Each row has two labels, one from each of two sets.
[  2   5   7 -33 -36 -79  -3  28  14   8  -9  -9  10   2 -11   6 -25   5
  25  12  16   7  -5 -14   0 -11   0  10 -15   4  -2 -15   6 -10  -9   2
 -22 -24 -17 -11  27  -5  14   8  -7 -37  -3   0  -4   1 -35   9  -7   5] : U, lol
[ -4  10  -7   7  -2 -69   2  20  10  15 -15  -4   9   3  -6  31  27   8
   7  10  22   3  -3 -41  -2 -13   1  -3 -19   6  14   2  -6   5 -32   2
 -34 -33  -3 -11  11  -8  22  20 -20 -17  11 -12   0  24  -2  13 -14  10] : U, lol
[ -4  -6 -17 -28  16 -42   6  -8  21  14 -24  -7  21  -3 -18  52  -9   7
  21   5  58  20   2 -15  -2 -15   1 -10 -13 -11  15 -10  -7   4   2  -1
 -25 -41  11  -7  28 -12  -4  -9 -21 -14   6   9  19  21  -2  28 -13  14] : U, lol
[ -8  26 -15  18  -6 -65  51  25  12 -12 -10  24   8   0 -21  46  31 -21
 -10  -3 -28  -5  18  19  22  -2  -5 -30   3   2   4  -2  -1  -2   9  -1
 -29 -28  34 -38 -29  11  12  25 -20  31   0  -1  11  16 -26  86 -10   0] : U, zofom
[ -8  31   3  28  -4 -56 -18  17  -6  -2  11  16  21   0  10  15  -1 -15
  -2  -5   2  -5  11  19   8   2 -13 -13  16   2   8   2   5 -18  15 -20
   5 -10  12 -10 -12   3  -9  17   1   7 -13   0   4 -12 -15   4   8   8] : U, zofom
[-11  35  -3 -10 -11 -86  14  30  -6   1 -21   7   9  -5  -1  24  -1   8
  -2  12   1   5  12  13 -10 -12   4 -18  27  14  18  -3  -9   0   6   3
 -36 -33  -3 -43   2  17  13  21 -11  -8 -19  12  13 -18 -18  21   6   9] : U, zofom
[ -2  17 -10 -29  -1 -83   6  15  26   2 -21 -19  -4   1  -4  26  -8   8
  -2  13  12   1  -4 -22  -6 -17 -12  -9  -3   6  14 -21  -1 -14 -11  18
 -22 -45 -10 -27 -12   6  20  12  -6 -13   1  10  14  11 -23  23 -11  -1] : U, lol
[ -7  24 -16  -9 -12 -67 -22  39  15  -3 -18  -6  35   6  -3  15 -15   7
   0   2   3   2 -12 -24  -2 -18  -7  -5 -12   9  14  -9  -4 -13  20  -3
 -34 -10  -9 -42  16  -4  -4  15 -16 -10  -6   4 -11   6 -12   8  -2   3] : U, zofom
[  7   6  -7   4   0 -79   4  23  12  -4 -10  -6  38  10  -1  35  -8  11
   1   3  11   8  21 -17  -5 -23 -13  -2 -17  19   1 -12  -1  -5  -7   0
 -32 -18  19 -13  -2   1  22   2  -9   5   7  10   1  20 -20  14 -19   1] : U, zofom
[ -7  19  -6 -24  -4 -86   9  26   3   7 -18  11   0   7   7   9  -7  -6
  -3  15   6   4   4  -3   3 -14   2   4  -8  28  32  -1  -3   3  -1   6
 -28 -16  11 -26 -14  13   7  17 -11  -7   1  21  -1 -33 -16  26   0   4] : U, zofom
[-15  18  -4 -18   9 -86  10  29  20 -28 -16  -3  -6  -3  -3  37   3 -36
   7  14  21  13   6 -22   3  -6  13  -9 -18  13   9  -5  18  -5  -4   5
 -15 -46   7 -16   0  -5  11  11  26 -10   4   6 -15   5 -32  41  -3  24] : U, lol
[  3  20 -14   7   5 -86  -4  51  22 -12 -18 -15  51   8  15   2 -10  12
   0   4   2  16   2 -27 -24  -7  -7  -3 -18  14  21   8  -3 -37 -14  -7
 -27  16 -60 -11  -1  13  28   0  11 -11  -9   0  33   8  -6 -40 -17  22] : U, lol
[ -4  11   8 -37   2 -46  10  14  21   7 -19 -13  -5  -4 -11  25   3  30
  -7   5  12   9   2   6 -15 -13 -17   0   4  11   6  -8 -23  -2   4  10
 -19 -21  -3 -47 -30   2  31  19  -6 -14   7  17  19   6 -27   7  -3   2] : U, lol
[ -5  21  -6  -3   9 -86   7  31  17 -16 -28 -10  25   5  -2  34   4  11
  -1  12  10  12  10 -16   4 -13 -13 -12 -20   6  10  -9 -10 -20  -8   4
 -39 -50   9 -27 -14   8  14   7  -3 -11   5  24  13 -14 -29  14  -6   4] : U, lol
[ -5  13  -7 -16  -6 -76   9  17  10  -6 -23   7   9  -7  -1  41  13  -1
  -5  13  13   0   4  11   2 -14 -21 -11  -6   2  12 -17  -4  69  -2  18
 -34 -28   2 -29  -8   0  15   2  -7   4   4   4   9  14 -10  32 -14   5] : U, zofom
[  3  26 -20  13 -13 -82  -1  37  -3  -1 -19   7  51  -6  25  13  -8   0
  10  27 -13   9   5   2  -2  -3 -10   5  -7   9  12  -9  14 -14   3   8
 -37   4  -2 -11  12  19  -9  15   7   3 -32  -3  13 -24 -10  13   7  -2] : U, zofom
[-10   2  -5 -27   5 -73  -2   8   6  -1 -23 -32  25  16   4  11 -18   1
   2  14  -2   6   7  -9  -3 -10  -3   5   2  -1   1 -15   8 -13 -22   8
  -5 -21   6  -5  25   4   3   8  12 -10 -23   1  -4   9 -11  21  -9   9] : U, lol
[-10  25 -11 -17   7 -86  15  27  26   3 -29  -5  35  10  -3  48 -29   6
   0   6  10  11   3  -1   6 -40  -7 -25 -11   0  16  -3 -16 -11  -7   4
 -35 -34  -1 -45  -7   5   6   4 -13  12  14   8  25   2 -35  21 -10  12] : U, lol
[  9  24  -4 -52   0 -71  25  39  16   2   6  -6  19   3   1  13 -35  33
 -11  16   0  15  -2  17  -8  -9 -12  -5   5  24   5   0  -4 -20   6  -5
 -31  -1 -38 -34  -9   5  35  10  -8  -4  -7  -7  12  11 -13  -1 -13   1] : G, lol
[  9  17   4 -52 -10 -71   4  16  20   1 -32  -8  -5   3   7   8 -20  23
   8  19  21  15   3 -25  -3  -4 -31   9  -7   7  18   3   9  -4  -6  18
   1   1 -39 -13  24   7  24   2  10 -52  -4   5  15  -2  -4  10  30  16] : G, lol
[  4  10 -19  19   2 -57  15  17  -4  -2 -16  -4  27   6  -6  30  -8 -22
  -1  10  -5  16   9  -8 -11  -9   4  -7  13   5   3  -4   5  -9 -63   3
 -25 -29  17 -21   6   6  -6   4  -5  11   8  -7  -2  -2 -10  16   0   8] : U, zofom
[ -3  19  -1 -53 -21 -63  16  36  13  -1 -25  -1  -9  -4   1  28 -21   8
 -10  14   1  -2  20  28  18   3 -12  -8  11   0  16 -12   2 -25   7  17
 -26 -28   5 -57 -28   7  19  24 -12 -27  -4  15   2 -16 -26  28  -7 -14] : G, zofom
[-15 -11  -2 -10   0 -86  12  25   9   1 -21  11   7  -5  13  29  10   0
 -30  13   8  12   0   6  12 -20 -10 -16  -5   4  14 -18  -6 -22 -11  11
 -29 -14   3 -48 -11   7  14  16 -10   2  -6   1  10 -12 -29  38   0  -3] : G, lol
[  0  12 -17 -38   5 -73  18  16  15  -2  -1   2   4  12 -14  40  -3  -7
   5 -14   0  12   6 -13   0 -13  -9 -17 -10   7  13  -1  -4  -2  -1   5
 -18 -50  -3 -30  -4   3   9   6 -20  -5  10  -6   5  10  -2   6  -7 -22] : U, lol
[ -3   4  12 -35  18 -55   2  -2  22  10 -37   5 -18   2  -6  28 -16   1
  -2   3  19   4   6 -20  12 -23 -12  -7  16  -1  10 -13   2   1   1  -8
 -14 -30  -2 -29  21  -3  14   8 -23 -30   4   1   4   0 -18  24 -11 -17] : G, lol
[  3   6   0 -48   6 -55  11  13  22  -4 -16   4  -9   7  -4  20   1   3
   7   6   7   9   7  -2   9  30  -4  -4   4   3  12  -3 -11   1  -7  18
 -18 -36  -5 -11  -6  -1  19   1 -13  -8   7  -3   2  -4 -13   3  -3  -4] : G, lol
[  9  15  -7  15 -11 -76  12  19  -1  26 -14   3   5 -33  -2  20  -3  -1
   6   5  19   1  -3 -21  -8 -13   8   7 -16  21  12  -2   8   4 -12  12
 -21 -27   5   1  19  14  -6 -10   2  -4  -9   7  -4  -7  -1  14  -1   5] : U, lol
[  0  14  -7 -12  -4 -41  10  24   6   4 -12  15  37 -28  -7  10 -16  19
   1   2   5   4   0  -1  -4  -6   2  -4 -16   8  15 -19   1 -10  14   5
 -32 -24  10 -17  -2 -33  -8  11 -22  -8  -8   2   4   9  -9  24  -8  -3] : U, lol
[ -5  10  12 -51  -5 -78  14  17  18   9  -9  24  -9   4 -19  27 -12  28
 -28  11   5  14  -1  11  -3  -3   4 -16   7  10  25  -4   3  13   7  -5
 -37 -22 -33 -60  10   8  19   5  -6 -21   8   2  15   3 -10   2   0 -13] : G, lol
[ -9  17 -12  -8   3 -86  25  33  27 -22 -23   7  22   4 -13  16  11  -5
  32   1   7  13  -8  -8  28 -24 -29 -26 -23   9  17 -12 -21  -2  -8   6
 -44 -44  24 -41 -40  13  26  14 -11  10  -3   5  22  29 -39  21 -14   4] : U, lol
[ 24   6  -9   9   0 -55  17   3 -13 -11 -19  16   0  -4  17  23  -4 -11
   6  26   8 -15   6 -15   2   6   6   9   1  -7   0  -7  16  -4 -16   6
   3 -16  12 -13  34  28 -14  17   3 -10 -13   2  -6 -27  -7  36  -8  17] : U, zofom

Each row has two labels, one from each of two sets.
[-40  21   3 -46 -61  10  27 -13  20   8  19 -14  16  -3 -60  19  -3  19
  -9   5  16   5  33 -30 -10   6  10  -4 -64   3 -20  64  20 -12  37 -40
  41 -42  38   3   0   4 -12   2   8 -16  20 -29  13  -6  15  17  35 -10] : M, Ris
[ -4 -19  15 -33  17  -3  17  -4  -2  13   0  -9  -3   3  24  21  -8   0
 -21   6  -6  31   2 -32 -10  18  18   9 -34  -4  -4  49  16  -7  26 -13
 -25  18  21   9   1  18   9 -22  -4  -5   0   6  16  22   2 -10 -18   3] : W, Ris
[  9 -25   0  -7   0  10  26   3 -18  -8  -4  -7 -20  10  24   2 -20 -11
 -24   6  -3  18   3 -33  11  -2  19  18 -34  26 -35  25   7   0  55   0
 -20  21  35   5   1  34 -16  -1  28 -20  -5 -13  70  -4 -10 -14 -14  10] : W, Ris
[ 13 -13   6  -6   6  13  28   2  -9  -9 -15 -11  -2  -6  16  33 -15 -27
 -15   4  -3  33  17 -28   2  -2 -13  -1 -47  10 -16   8  16  15  50  -5
 -10 -16  56   5  -7  20 -24  14  48  -4   9  -5  25  -4  -2 -32 -22   4] : W, Ris
[ -2 -34  20 -12  -9  -3   8 -10 -18  -7 -22  -3 -18   7  33  33 -11 -23
   2  18 -25  -2   6 -60   7 -22 -10   2 -58  24   9 -15  24  -4  49  16
 -23 -16 -12   3  -7   3 -17  16  -4  -4   3   2 -12   5   2 -13 -18  16] : M, Ris
[ -2 -17  15 -15  -7   7  32  18 -15  -5 -11 -17  -8  10  26  19 -11 -12
 -27   6   5  29  24 -39  -3  10 -20   2 -59  10 -24  34  22 -14  53  11
 -19 -14  30   5  -3  40 -31  13  13 -20  10  -2  24   4   8 -25 -13  11] : W, Ris
[ 10  -5   3   1  18  -5   7  -4   0 -14   1   3  -9  -8   8  -3  18  -5
   0  -5  -5   1 -21  -9   1  -9 -14  -8  -6   9 -15 -40  -6  -2   8   9
  -7  31 -10   0  -6 -18 -13  12   9   5  -6  22  23  -4  13   2  -7  11] : W, Dogom
[ 11  -5   2 -11  13  -3  13  -3  -7   3  -8  -3 -12  -2 -34   0   5  -1
   2 -10   5   6 -10 -35  -8  -2 -14  -7 -24  -1  -8 -19 -12   6  -8 -23
  10 -31  27   1   0 -17 -17  24  16  -6  -5   7  35  -2 -10 -11   4   4] : M, Dogom
[ -5  -9   0  10   6   3   9   2  -6   4   2  -5  -5   5  19  16 -18  -3
  -6   4  -9  22  14 -20   3   0  12  -4 -14  13 -22  41   9   0  29  -4
 -22  22   4   1   1   5 -10   1  20  -1  10 -11   8  13   4 -15 -19   1] : W, Ris
[  3 -11   3 -14  -5  -1  14  -2  -5 -17  -6 -15 -21  12 -23  -6  -2   2
  -4 -16  15  -2 -20 -36 -13   2 -16  -8 -10  -5 -25 -34   1 -19   4   3
 -20 -20  12   1  -3  -4 -27  34  16 -22  -6  44  53 -26  -2 -11   2  15] : M, Dogom
[ 10 -14   0   5  20   3  16  -1   2 -15  -4   0  -4  -1  -3   8  16  -7
  -6  -5  20   8 -14 -11  -5 -12 -33 -17 -30  -1 -12 -48   0   6   6  -5
   0  24  40   4  -9 -34 -34  23   8 -10 -14  30  48 -18  13  -6   3 -10] : W, Dogom
[ 15 -14  -7  -3  18   9  26   1   0 -12   7  -9  -6   4  18  -2   2  -1
  -3  -2 -19  33   8 -27  -1  13   3  -2 -28  18 -20  55  20  -5  45  -3
 -26  32  35   0   0  16 -11   3  16 -13  -3  -1  43   6  13 -16 -15  -9] : W, Ris
[  3 -15   9   2 -11   7  25   5 -21  -4 -12  -5 -10   2  18  25 -15 -13
 -11   0   7  24  13 -29  13  -1 -10  -2 -34  14 -12  16  11   7  33  -6
  -4 -13  37   3 -11  26 -12  11   8 -10 -14  -9  28  -6   7 -12  -9   2] : W, Ris
[-11 -23  -7   8  17  -5  15  11   5 -11  -6  14 -14   2   1   4   6  -1
  -3   4  11   2 -24 -33  -2   2 -30 -15 -28   0 -13 -39  11  -4  -1  26
 -10   1  21   0   2  -8 -27  37  13 -10  -5  41  29   2  14 -13  -5  19] : M, Dogom
[-13 -31  10 -28 -24  -2   9 -12  -8  -3 -10  -1 -10   4  22   9  -6  -1
  -3  11 -31  17  -2 -68 -22   4  -6  -4 -43  21   9  21  12 -30  31  13
 -10 -28 -39  -8  -7   6  -2  11 -11 -17 -17   6 -11   9   6 -20 -19   9] : M, Ris
[  8 -13  11 -15  -1   2  21   3  -8   4 -16  -9  -1   8  28  17 -10 -15
 -13   3  -9  22  12 -48  -1  -6   9   7 -39  14   4   9   7  -3  37   2
 -20 -26   9   1   2  31  -9  17   2 -11   3  -7 -12  22 -12 -14 -14  -1] : M, Ris
[  9 -20   0 -15   2   7  17   1 -15   0 -14 -17 -12   5  48   4  -7 -19
  -5   1 -10  33   7 -40   0  -7   6   6 -39  22 -21  21  11  -4  53  22
 -29  15   7   1  -2  10 -19   2   9 -14  -8 -10  39  23  -5 -14 -21  10] : W, Ris
[ -3 -25   5 -13  -5   8  10   5   8 -17  -6  -6 -21  -9 -25   8  -6   4
  10   1  21  10 -11 -39 -15 -17  -7 -15 -32  15 -28 -38   7 -16  42 -29
  48   2  29   3  -6 -26 -39  25  18 -10  -2  25  63 -37  16  -7   1  11] : W, Dogom
[ 24 -43  -4   7  27   1  12   8  -7 -31 -30   1 -23   1  11   7 -10 -16
  -2  -5  -2   0 -24 -27  -9  -3 -12  -4  -1  12   4 -47  -5 -10  -2  -8
   1 -25  30  -4  -5  13 -25  35  18  -5  11  55  61 -22 -22 -28 -19  -3] : M, Dogom
[  8   0 -17  12  41  -6  19  19   9  -3   4   4  -4  -5  -5  -8  22  -2
   0 -14   9   6 -21   3   5   4  -6 -14  -2  -8  -3 -36  -5  -1 -15 -15
  -8  19  25  11  -2 -24 -23  13  12   4  -8  23  45   4  12  -5   6   0] : W, Dogom
[ 15 -23   2  -1  15   5   6   3  13 -22   9   0 -23  -6 -16 -14   8 -13
  -8   0  -1   5 -25 -22  -2  -3 -16  -9   0   9  -9 -45  -9 -11   0  -9
 -35  12   8  -3  -2 -24  -4  22   9   5 -14  28  43 -13   3 -11  -6  10] : W, Dogom
[ -4 -19   0 -10  -2   0  21  -4  -7  -3 -14 -39 -18   9  25   8  -4  -6
 -12   1 -20  25  -9 -41  12   4  -2  -1 -25   6  -9  24   7  -7  30   6
 -31 -18  13  -2  -1  27  -5  14  32 -11  -6  15  23  10  -2 -16 -20   2] : W, Ris
[ 21  -7 -14  -3  41 -22   1  -1   4  -1  14  10 -22   0 -26  -9  25   7
   3  -8  -5  -1 -27 -30   5  -8 -27 -26 -16 -11  -9 -36  -2   1  -4  -6
 -19  25   4 -12   2 -46 -18   8   4  -2  -6  16  36  43   4  11   2  14] : M, Dogom
[  2 -29  -2 -15  -1   8  22  -8  -5 -11 -15  -1  -6  11  32  19 -14  -7
  -1  10  -9  29   8 -40  -1   4   9  -3 -43  15 -15  30  26 -11  43   0
 -38  -9   3  -4   1  20  -3   2   3  -5  -2  -6  16  28   0 -11 -21   4] : M, Ris
[ -3 -19   9 -22 -14  -8  24   0   2   6 -20  -8 -10   4  14  18 -10  -6
 -13  -1 -10  25   6 -77  -4  -2 -10   5 -65  12  -6  26   7 -10  39   1
 -35 -47  -3  -8 -10  14  -2   8  -7  -2   0  -4   2  23  -4  -8 -11   2] : M, Ris
[  2 -10  -1 -14  -6  11   9  -3   0  -9   7 -16  -1  -4 -29 -10  -8   7
 -16  -5   5   0  -6 -31  -5  -2  18  -5   4  -1 -29  -2   1   9  13 -27
  15  -8  25  -6   4  -1 -17  12  23 -18   6  21  74 -19   7  -4   0   1] : M, Dogom
[  8 -18  -1   2  29  -2   8   1  -3  -4  -2 -10  -8  -6 -12   1   1   7
   9   4  -3  11  -8  -8  11  -6   8 -13   5   3 -16 -15  -1  -3   1 -13
  -9  20  20 -17  -2 -15 -10  20  -5  -3   5  25  54 -15  11  -9  -1   6] : W, Dogom
[  0 -41  31 -11 -18  17  30  -5  -4 -33 -27 -20 -12  -2 -28  30  -9 -11
  -5  -3  37  26  -6 -40 -16  -6 -22  -8 -44  25 -39 -53  13  -3  37 -26
  44 -33  73   4  -3   7 -44  50  30 -12  -1  44  78 -55   4 -25   4   7] : W, Dogom
[  8 -20   6   6  10   6  17  -3 -10 -22  -9   1 -15   2  -3  -7   3  -5
 -10  -2  12  -5 -14 -27  -9  -4 -26  -8 -17   6 -18 -39   7 -16  16  -2
   9   8  19  -5  -2  -6 -19  30  16   1  -3  40  59 -11  12 -14  -9   8] : W, Dogom
[  3 -29  10 -12   3  13  32  -4 -13  14 -10 -13 -11  12  23  14 -10  -3
 -22  -4   0  24  20 -50  -3   1   0   7 -54   9 -26  38  10 -20  76  -8
 -25 -12  49  -4   2  35 -30  21   7 -12   7  22  53   5   5 -31 -15   3] : W, Ris
[-16 -18 -12 -23 -15  10  30  -6 -19  -1   0  -7   2  -7  24  -5 -19  -6
  -1   2  -3   9  15 -17  -7  -9  23   7 -13  13 -17  41  10 -78  43  10
  -2   8  18   2   4  27   0 -13  11 -11  11 -16  36   6   3   2  -7  -4] : W, Ris
